Where the symbols take the units:
NT ξ CF
NT η NJ
NT φ ZQ
NT ω SJ
NT α DJ
NT κ HF
CZ ξ DJ
CZ η MB
CZ φ QS
CZ ω FP
CZ α JM
CZ κ CM
QF ξ GB
QF η PB
QF φ PN
QF ω QQ
QF α HF
QF κ MJ
JN ξ NZ
JN η NR
JN φ RM
JN ω BP
JN α HM
JN κ QT
QC ξ MC
QC η QZ
QC φ MF
QC ω QB
QC α MJ
QC κ PP
CF ξ SQ
CF η ZQ
CF φ NT
CF ω GS
CF α MZ
CF κ RR
FT ξ CG
FT η TQ
FT φ ZD
FT ω LG
FT α RD
FT κ ZP
NL ξ JM
NL η LH
NL φ ZG
NL ω FB
NL α QM
NL κ MR
NC ξ QP
NC η ZR
NC φ BZ
NC ω MB
NC α MT
NC κ LG
ZF ξ FQ
ZF η MJ
ZF φ SB
ZF ω LC
ZF α NR
ZF κ FH
BN ξ NR
BN η JN
BN φ NZ
BN ω RR
BN α RG
BN κ MN
JC ξ MN
JC η NQ
JC φ QT
JC ω NZ
JC α TQ
JC κ SJ
MB ξ QS
MB η DJ
MB φ MZ
MB ω ZP
MB α ZG
MB κ NC
PB ξ PN
PB η GB
PB φ LC
PB ω QM
PB α CN
PB κ FQ
RZ ξ JP
RZ η SJ
RZ φ GS
RZ ω GQ
RZ α ZP
RZ κ SQ
JQ ξ FP
JQ η SD
JQ φ ZP
JQ ω CG
JQ α FB
JQ κ QS
QS ξ CZ
QS η MZ
QS φ MB
QS ω JQ
QS α NL
QS κ QP
GJ ξ RD
GJ η QD
GJ φ PP
GJ ω MC
GJ α SC
GJ κ PQ
JM ξ CC
JM η ZG
JM φ NL
JM ω MG
JM α CQ
JM κ FG
FQ ξ RJ
FQ η SB
FQ φ ZF
FQ ω PB
FQ α RM
FQ κ GG
QZ ξ MF
QZ η MC
QZ φ ZN
QZ ω MR
QZ α FQ
QZ κ HN
CM ξ ZR
CM η NC
CM φ QP
CM ω CZ
CM α FG
CM κ HM
GQ ξ NQ
GQ η JC
GQ φ MN
GQ ω NR
GQ α FT
GQ κ RZ
MQ ξ JH
MQ η CQ
MQ φ QQ
MQ ω BB
MQ α CF
MQ κ GB
ZP ξ JQ
ZP η TP
ZP φ SD
ZP ω FT
ZP α DL
ZP κ MB
GS ξ RZ
GS η TG
GS φ SJ
GS ω MN
GS α SD
GS κ CF
BS ξ SC
BS η GG
BS φ MH
BS ω MJ
BS α JC
BS κ PG
FB ξ MG
FB η PQ
FB φ DL
FB ω HN
FB α TN
FB κ NL
BB ξ JZ
BB η TR
BB φ PG
BB ω SC
BB α GS
BB κ MQ
DJ ξ MZ
DJ η QS
DJ φ CZ
DJ ω TP
DJ α CC
DJ κ ZR
RM ξ JN
RM η BN
RM φ NR
RM ω CN
RM α LZ
RM κ NQ
QB ξ QN
QB η MR
QB φ FG
QB ω CC
QB α QF
QB κ QC
ZR ξ BZ
ZR η QP
ZR φ CM
ZR ω DJ
ZR α QB
ZR κ RT
QM ξ CQ
QM η MQ
QM φ JH
QM ω TN
QM α NJ
QM κ PB
NJ ξ ZQ
NJ η CF
NJ φ SQ
NJ ω JP
NJ α QS
NJ κ CN
BP ξ HF
BP η BH
BP φ CN
BP ω ZQ
BP α CM
BP κ JN
TN ξ TR
TN η BB
TN φ JZ
TN ω GG
TN α JP
TN κ QM
CQ ξ QQ
CQ η JH
CQ φ QM
CQ ω TR
CQ α ZQ
CQ κ PN
HM ξ RT
HM η LG
HM φ LZ
HM ω CM
HM α MF
HM κ BR
LH ξ ZG
LH η JM
LH φ CC
LH ω PQ
LH α MQ
LH κ QN
DL ξ FB
DL η ZL
DL φ PQ
DL ω RD
DL α JZ
DL κ ZG
MZ ξ MB
MZ η CZ
MZ φ DJ
MZ ω SD
MZ α LH
MZ κ BZ
QD ξ PP
QD η RD
QD φ HN
QD ω MF
QD α MH
QD κ MG
RT ξ RG
RT η LZ
RT φ HM
RT ω ZR
RT α QC
RT κ TQ
TQ ξ ZD
TQ η CG
TQ φ BR
TQ ω RT
TQ α PP
TQ κ TP
ZG ξ NL
ZG η CC
ZG φ LH
ZG ω DL
ZG α JH
ZG κ MT
MT ξ MR
MT η QB
MT φ QN
MT ω ZG
MT α LC
MT κ ZN
SB ξ ZF
SB η RJ
SB φ MJ
SB ω GB
SB α BN
SB κ SC
BZ ξ NC
BZ η CM
BZ φ ZR
BZ ω MZ
BZ α QN
BZ κ RG
LZ ξ HM
LZ η RG
LZ φ LG
LZ ω QP
LZ α QZ
LZ κ CG
BH ξ CN
BH η HF
BH φ RR
BH ω SQ
BH α NC
BH κ NR
RG ξ LG
RG η HM
RG φ RT
RG ω BZ
RG α MC
RG κ ZD
ZL ξ PQ
ZL η FB
ZL φ MG
ZL ω PP
ZL α PG
ZL κ CC
FP ξ TP
FP η ZP
FP φ JQ
FP ω BR
FP α MG
FP κ CZ
RJ ξ MJ
RJ η ZF
RJ φ FQ
RJ ω PN
RJ α JN
RJ κ MH
CC ξ LH
CC η NL
CC φ JM
CC ω ZL
CC α QQ
CC κ QB
MC ξ ZN
MC η MF
MC φ QC
MC ω QN
MC α SB
MC κ GJ
TG ξ SJ
TG η RZ
TG φ JP
TG ω QT
TG α FP
TG κ ZQ
QQ ξ MQ
QQ η QM
QQ φ CQ
QQ ω PG
QQ α NT
QQ κ QF
MN ξ GQ
MN η QT
MN φ JC
MN ω BN
MN α ZD
MN κ GS
PG ξ BB
PG η TN
PG φ TR
PG ω BS
PG α SJ
PG κ QQ
SD ξ ZP
SD η FP
SD φ TP
SD ω ZD
SD α PQ
SD κ MZ
TP ξ SD
TP η JQ
TP φ FP
TP ω TQ
TP α ZL
TP κ DJ
CN ξ BP
CN η RR
CN φ BH
CN ω NJ
CN α QP
CN κ RM
SJ ξ GS
SJ η JP
SJ φ TG
SJ ω JC
SJ α TP
SJ κ NT
MF ξ QC
MF η ZN
MF φ QZ
MF ω FG
MF α RJ
MF κ QD
SC ξ FH
SC η MH
SC φ BS
SC ω SB
SC α MN
SC κ BB
PN ξ QF
PN η LC
PN φ PB
PN ω CQ
PN α BP
PN κ RJ
NZ ξ BN
NZ η RM
NZ φ JN
NZ ω HF
NZ α RT
NZ κ JC
ZN ξ QZ
ZN η QC
ZN φ MC
ZN ω MT
ZN α ZF
ZN κ RD
LC ξ PB
LC η QF
LC φ GB
LC ω JH
LC α BH
LC κ ZF
MR ξ FG
MR η QN
MR φ MT
MR ω NL
MR α PB
MR κ QZ
QT ξ JC
QT η GQ
QT φ NQ
QT ω JN
QT α BR
QT κ TG
PQ ξ DL
PQ η MG
PQ φ ZL
PQ ω GJ
PQ α BB
PQ κ LH
GG ξ MH
GG η SC
GG φ FH
GG ω FQ
GG α NQ
GG κ TN
NR ξ RM
NR η NZ
NR φ BN
NR ω BH
NR α LG
NR κ GQ
SQ ξ NJ
SQ η NT
SQ φ CF
SQ ω RZ
SQ α MB
SQ κ BH
CG ξ BR
CG η ZD
CG φ FT
CG ω LZ
CG α HN
CG κ JQ
MH ξ BS
MH η FH
MH φ GG
MH ω RJ
MH α QT
MH κ TR
RR ξ BH
RR η BP
RR φ HF
RR ω CF
RR α BZ
RR κ BN
TR ξ PG
TR η JZ
TR φ TN
TR ω MH
TR α TG
TR κ CQ
ZD ξ FT
ZD η BR
ZD φ TQ
ZD ω RG
ZD α GJ
ZD κ SD
GB ξ LC
GB η PN
GB φ QF
GB ω MQ
GB α RR
GB κ SB
HN ξ QD
HN η GJ
HN φ RD
HN ω QZ
HN α GG
HN κ FB
RD ξ HN
RD η PP
RD φ GJ
RD ω ZN
RD α FH
RD κ DL
QP ξ CM
QP η BZ
QP φ NC
QP ω QS
QP α MR
QP κ LZ
BR ξ TQ
BR η FT
BR φ CG
BR ω HM
BR α QD
BR κ FP
QN ξ MT
QN η FG
QN φ QB
QN ω LH
QN α GB
QN κ MC
HF ξ RR
HF η CN
HF φ BP
HF ω NT
HF α ZR
HF κ NZ
MG ξ ZL
MG η DL
MG φ FB
MG ω QD
MG α TR
MG κ JM
NQ ξ QT
NQ η MN
NQ φ GQ
NQ ω RM
NQ α CG
NQ κ JP
ZQ ξ NT
ZQ η SQ
ZQ φ NJ
ZQ ω TG
ZQ α CZ
ZQ κ BP
LG ξ LZ
LG η RT
LG φ RG
LG ω NC
LG α ZN
LG κ FT
JH ξ QM
JH η QQ
JH φ MQ
JH ω JZ
JH α SQ
JH κ LC
JZ ξ TN
JZ η PG
JZ φ BB
JZ ω FH
JZ α RZ
JZ κ JH
FG ξ QB
FG η MT
FG φ MR
FG ω JM
FG α PN
FG κ MF
MJ ξ SB
MJ η FQ
MJ φ RJ
MJ ω QF
MJ α NZ
MJ κ BS
FH ξ GG
FH η BS
FH φ SC
FH ω ZF
FH α GQ
FH κ JZ
JP ξ TG
JP η GS
JP φ RZ
JP ω NQ
JP α JQ
JP κ NJ
PP ξ GJ
PP η HN
PP φ QD
PP ω QC
PP α BS
PP κ ZL

The rows follow the links: the fewer symbols apart two units are, the more alike their rows tend to be.

Here are some units, each with a row of numbers. One shown again gets a slightly different row.
MB: -12 10 14 -36 -21 -1 15 -16 -16 -14 -8 8 14 -8 22 -13 32 43 -22 -32 -3 12 18 31 18 -19 -14 14 -24 3 17 2 -6 -13 -19 -32 -29 -9 19 -4 -23
GG: 36 -8 -15 35 12 7 -13 3 15 16 3 -21 2 -1 -6 21 -19 -42 15 12 11 0 -15 -58 -26 23 -2 -4 4 -18 -19 -11 -4 14 19 21 2 27 -17 -9 26
ZR: -7 -17 -5 -37 -14 -9 5 -18 -1 -4 -25 21 -2 -25 -30 9 8 40 -2 -9 -16 18 -1 3 6 -26 -6 -4 -26 1 -19 31 -9 13 -20 -36 -30 -26 7 -5 -20
HM: -44 -13 -13 -47 44 -13 20 14 -15 -1 -1 28 -24 -3 -25 -25 -19 15 7 13 -3 -2 6 44 -10 2 0 -10 2 25 23 -4 -14 -16 10 5 17 -27 3 6 -2
BZ: -19 -1 -13 -32 -4 9 -10 -7 25 -11 2 18 -14 -46 -13 3 -7 7 -1 10 -6 -8 6 15 12 -12 14 -35 18 46 11 32 -9 -18 -6 -14 9 -36 -6 15 -34
SB: -13 -8 -14 19 34 -4 -11 20 -4 -2 9 12 1 -12 -23 12 -21 -50 1 27 -9 -3 -18 -19 10 13 14 -13 31 20 -10 5 0 5 26 37 28 -3 -20 8 28
CC: 7 -15 8 21 -40 15 -4 -5 7 -11 -1 -11 11 15 17 3 19 -6 -28 -30 -28 13 9 -17 22 -20 -22 16 -36 -8 -10 5 -12 14 -21 -56 -23 -3 5 -19 -15
HN: 19 -32 -18 24 1 34 -12 18 23 24 2 -12 -21 37 -18 6 -17 -29 15 19 -6 -7 6 -22 -30 24 -13 -24 -29 -12 -8 2 -14 -5 -6 -31 3 6 -10 -9 5
TG: 0 47 3 -12 -2 -12 0 -4 -5 -4 14 -18 10 1 51 -15 2 19 15 8 42 -6 0 32 -17 9 2 10 25 7 25 -12 20 -32 7 46 4 5 14 0 0
QS: 31 -1 -7 -4 -37 29 -21 -33 37 -3 -7 -4 -15 -28 9 17 4 25 -1 -7 18 -9 11 -6 -1 -14 -1 -18 -16 16 11 33 -2 -11 -19 -38 -6 -21 11 12 -49
HF: 4 5 -14 -28 -17 -31 0 -28 -17 -26 -25 0 7 -46 -28 28 5 37 -5 -9 -10 23 -22 -26 16 -29 14 9 8 7 -36 12 8 28 -3 4 -23 2 11 0 2
BH: -20 20 11 -26 2 -43 14 -18 -39 -24 -14 4 30 -33 -6 -5 3 43 -12 -17 -12 13 -7 23 15 -14 24 29 18 2 -5 1 6 15 1 26 -20 -3 15 8 -1
CM: -42 -9 2 -40 13 -13 6 1 1 -23 -5 46 -4 -21 -1 -27 7 22 -13 -1 3 -8 9 58 13 -5 9 -16 7 30 17 13 -16 -14 -4 -9 5 -25 2 19 -23
NZ: 3 -6 -14 -21 20 -29 13 -7 -22 -13 -26 -8 12 -30 -51 26 -21 33 28 10 -5 28 -17 -26 -12 -11 14 10 2 -11 -34 0 10 33 5 19 -19 1 13 -14 14
QF: 5 -9 0 18 -15 -25 -6 -8 -13 -28 -12 -3 23 -16 -13 25 9 -17 -27 -9 -39 8 -24 -35 45 -15 4 12 -14 -15 -39 0 -1 43 7 3 -16 1 -4 3 19
PG: 23 10 7 39 -24 6 -2 7 6 2 9 -40 17 16 13 14 9 -8 -9 -13 6 -2 -8 -45 1 -2 -11 25 -15 -36 -15 -15 12 12 -6 10 -20 33 7 -13 25
GJ: 7 -21 -2 28 31 33 1 34 26 23 17 8 -24 28 -4 -9 -8 -47 10 22 2 -18 11 2 -26 39 -4 -33 0 11 19 -2 -13 -22 8 -1 35 -5 -18 4 2
QC: -9 -56 -6 4 10 1 18 23 -8 6 -8 8 -9 10 -51 -4 -7 -18 3 2 -37 6 -7 -8 -8 6 -10 0 -42 -11 -32 5 -20 34 -3 -34 -14 -3 -7 -12 9
RM: 21 0 -21 -16 14 -18 -7 -12 5 8 -14 1 -2 -43 -48 22 -21 16 31 16 17 13 -29 -34 -11 -5 28 -20 8 8 -19 12 -2 10 4 28 2 -2 -3 4 -2
ZQ: -7 46 10 -13 -8 -14 -10 -22 -16 -23 4 4 13 -21 42 -12 16 29 -23 -6 20 -12 6 30 20 -19 17 17 32 10 18 -7 13 -23 3 29 1 -3 5 12 -6
DL: -16 5 30 19 -17 8 24 7 -10 4 19 -17 2 58 39 -27 21 -10 -18 -22 -7 -7 22 12 -4 7 -37 14 -30 -26 13 -16 -7 0 -16 -20 -10 14 14 -20 10
ZD: 7 -4 -7 -17 19 20 -4 8 25 24 7 1 -33 10 -13 -6 -17 14 31 20 28 -19 18 12 -31 22 4 -31 3 11 31 5 -5 -31 1 2 17 -11 3 1 -18
FB: 28 -19 3 36 -14 44 -17 -6 39 20 5 -18 -19 26 13 9 0 -27 -3 -3 14 -7 19 -31 -9 -2 -18 -14 -38 -12 2 0 -5 -5 -15 -36 -7 9 -9 -5 -14
NJ: 42 27 -19 -6 -31 5 -26 -46 17 -2 -8 -15 3 -49 12 31 -6 19 10 -6 23 8 -5 -23 17 -18 7 1 12 18 -14 12 13 -1 -6 7 0 5 3 15 -24

Each walk starts at a row. The symbols on each line, taken left to right, move it on to the next unit.
Each answer is a row, close to the row of the unit it stands for.
new walk
17 3 6 -16 -27 18 12 -8 8 12 3 -26 -7 16 8 -4 10 49 21 -14 17 11 22 -12 -24 -15 -13 10 -38 -20 4 -4 -4 -6 -28 -35 -26 1 15 -8 -20
φ κ α ξ ω α ω ξ: 12 4 -6 38 22 5 -12 22 13 13 18 -10 0 10 5 0 -12 -48 21 26 8 -15 -16 -24 -9 27 6 -12 25 -5 6 -14 5 -2 25 38 31 21 -15 -3 34
η ω κ α φ ω κ: 26 17 -19 -4 0 10 -9 -9 5 23 -13 -21 -15 -21 -29 24 -27 17 41 27 38 7 -15 -36 -31 5 9 -17 3 -7 -11 -5 11 -1 7 28 3 24 10 -10 1
new walk
-27 1 16 1 -8 -33 19 1 -31 -30 4 4 34 -21 2 -4 15 -16 -36 -20 -39 15 -16 3 38 -11 -4 27 14 -9 -14 -5 -4 35 6 11 -15 12 -7 -5 28
ξ ω ξ η α: -13 44 10 -20 -23 -20 15 -28 -19 -25 -4 -3 26 -15 32 -11 20 44 -6 -24 5 10 -2 21 18 -32 3 22 8 -18 11 -8 14 2 -8 15 -15 -4 20 -3 -3
α ξ α η ξ: -25 0 30 11 -14 0 4 13 -9 -17 -1 5 17 28 40 -18 31 -3 -44 -28 -23 -1 12 27 37 -10 -22 21 -25 -8 10 -5 -7 6 -19 -33 -16 -2 2 -4 -3
new walk
26 17 0 43 -31 6 -35 -22 13 -10 -12 -13 17 -11 24 33 5 -31 -31 -12 -2 6 -4 -48 33 -22 6 3 14 5 -15 3 2 9 -2 -5 -7 7 -12 7 -6
η ω η ξ κ η φ: -7 19 29 13 -21 -20 4 -5 -18 -23 0 -13 37 12 42 -10 24 -13 -34 -28 -19 -4 5 1 33 -10 -13 38 14 -20 -4 -9 16 22 -5 8 -10 19 2 -1 22
ω α φ φ η: 46 27 -16 11 -17 21 -14 -29 16 9 -2 -33 -3 -14 18 24 -5 24 34 5 40 -1 -6 -37 -21 -6 2 -8 4 -3 -4 -5 19 -7 -9 19 8 20 4 -2 -16
new walk
-10 -44 3 3 -15 3 6 -1 -1 -17 -8 12 1 3 -24 5 13 -3 -29 -16 -42 17 -3 -17 26 -18 0 1 -32 -9 -24 13 -17 35 -15 -59 -15 -14 -10 -6 -2
η η φ ω η η ξ κ: -38 -24 16 -4 -4 -20 15 13 -17 -25 -6 13 3 12 -5 -17 8 -8 -35 -12 -39 8 7 30 27 -8 -10 0 -17 -6 -5 4 -12 23 -3 -29 -19 -11 -1 -6 -2
ω ω κ α α κ ξ: 27 10 -17 -23 -17 -13 -15 -38 6 -29 -18 9 -7 -54 -15 32 -17 12 0 8 3 9 -21 -30 9 -13 21 -14 15 18 -19 14 7 17 -1 13 -2 -4 1 12 -10
new walk
-24 28 2 -28 -8 2 -1 -12 5 -7 5 24 -4 -3 39 -20 17 25 -17 -21 9 -10 22 49 8 -10 -4 -8 7 16 33 2 -8 -32 -7 -11 -2 -21 17 22 -24
ξ η ω η ω ω: -8 -28 -14 -26 32 2 -2 14 12 9 -8 26 -27 -17 -32 -3 -20 -1 23 17 7 -7 0 19 -26 7 8 -32 6 36 5 20 -14 -15 9 -4 22 -26 -9 14 -25
ξ κ α φ η κ ξ: 8 -11 7 29 -25 27 13 2 9 26 8 -26 3 39 20 7 17 5 -5 -14 -7 9 6 -23 -8 3 -20 17 -43 -28 -3 -7 -4 13 -24 -48 -19 9 1 -16 6
new walk
17 15 6 28 -37 -4 -12 -22 -14 -11 -4 -17 26 -5 12 19 18 -13 -32 -20 -14 25 -6 -30 30 -18 0 31 -2 -24 -26 -6 8 24 -4 -6 -18 8 -4 1 16
η ω η η φ φ: 0 18 29 33 -18 -6 17 -3 -28 1 17 -30 29 31 43 -15 25 -14 -6 -14 -2 3 -7 -7 -4 0 -13 35 -2 -31 3 -23 7 4 -3 23 -10 31 4 -9 31
φ α φ φ η α: -1 18 12 -23 -17 17 29 -2 -8 15 -4 -4 3 28 23 -25 17 46 12 -15 10 9 20 36 -20 -5 -20 20 -32 -22 15 -14 0 -13 -22 -13 -11 5 24 -9 -6
new walk
4 37 8 -7 -17 -8 17 -21 -25 -1 -1 -30 21 13 38 -13 13 49 12 -9 29 9 2 10 -13 -5 -3 29 -4 -26 10 -17 18 -8 -5 24 -13 24 19 -14 9
ξ α ω η ξ η ω: -4 -29 -13 -36 17 -3 20 -2 -4 3 -13 2 -14 -2 -50 9 -19 44 30 2 -11 19 -7 0 -27 -10 -1 -2 -38 -2 -8 16 -14 20 -5 -28 -15 -17 10 -9 -10
α κ η ξ α ω φ: 9 -22 -16 21 17 -13 -9 4 0 9 -8 -5 -4 -19 -36 29 -19 -45 13 25 -13 13 -26 -45 5 13 15 -15 6 0 -29 7 -12 34 22 21 9 10 -22 -3 21
new walk
10 -17 -5 -20 5 9 18 0 2 22 -11 -19 -14 19 -29 3 -17 45 43 0 7 12 0 -15 -52 -1 -19 2 -38 -25 -2 -4 -7 -1 -9 -27 -13 6 12 -15 -7
φ κ η α η α η: 47 14 -3 47 -21 18 -23 -6 25 6 6 -29 13 10 25 28 5 -30 5 -3 12 -12 -3 -49 -12 6 5 5 -2 -10 -4 -12 8 -8 3 11 10 32 -6 -6 13
ω ω κ α α κ ξ: -7 18 1 -9 -3 10 11 8 11 10 10 -5 -11 24 35 -26 8 33 15 -3 31 -13 25 44 -28 9 -15 -10 0 1 40 -8 8 -37 -10 3 8 0 18 3 -19
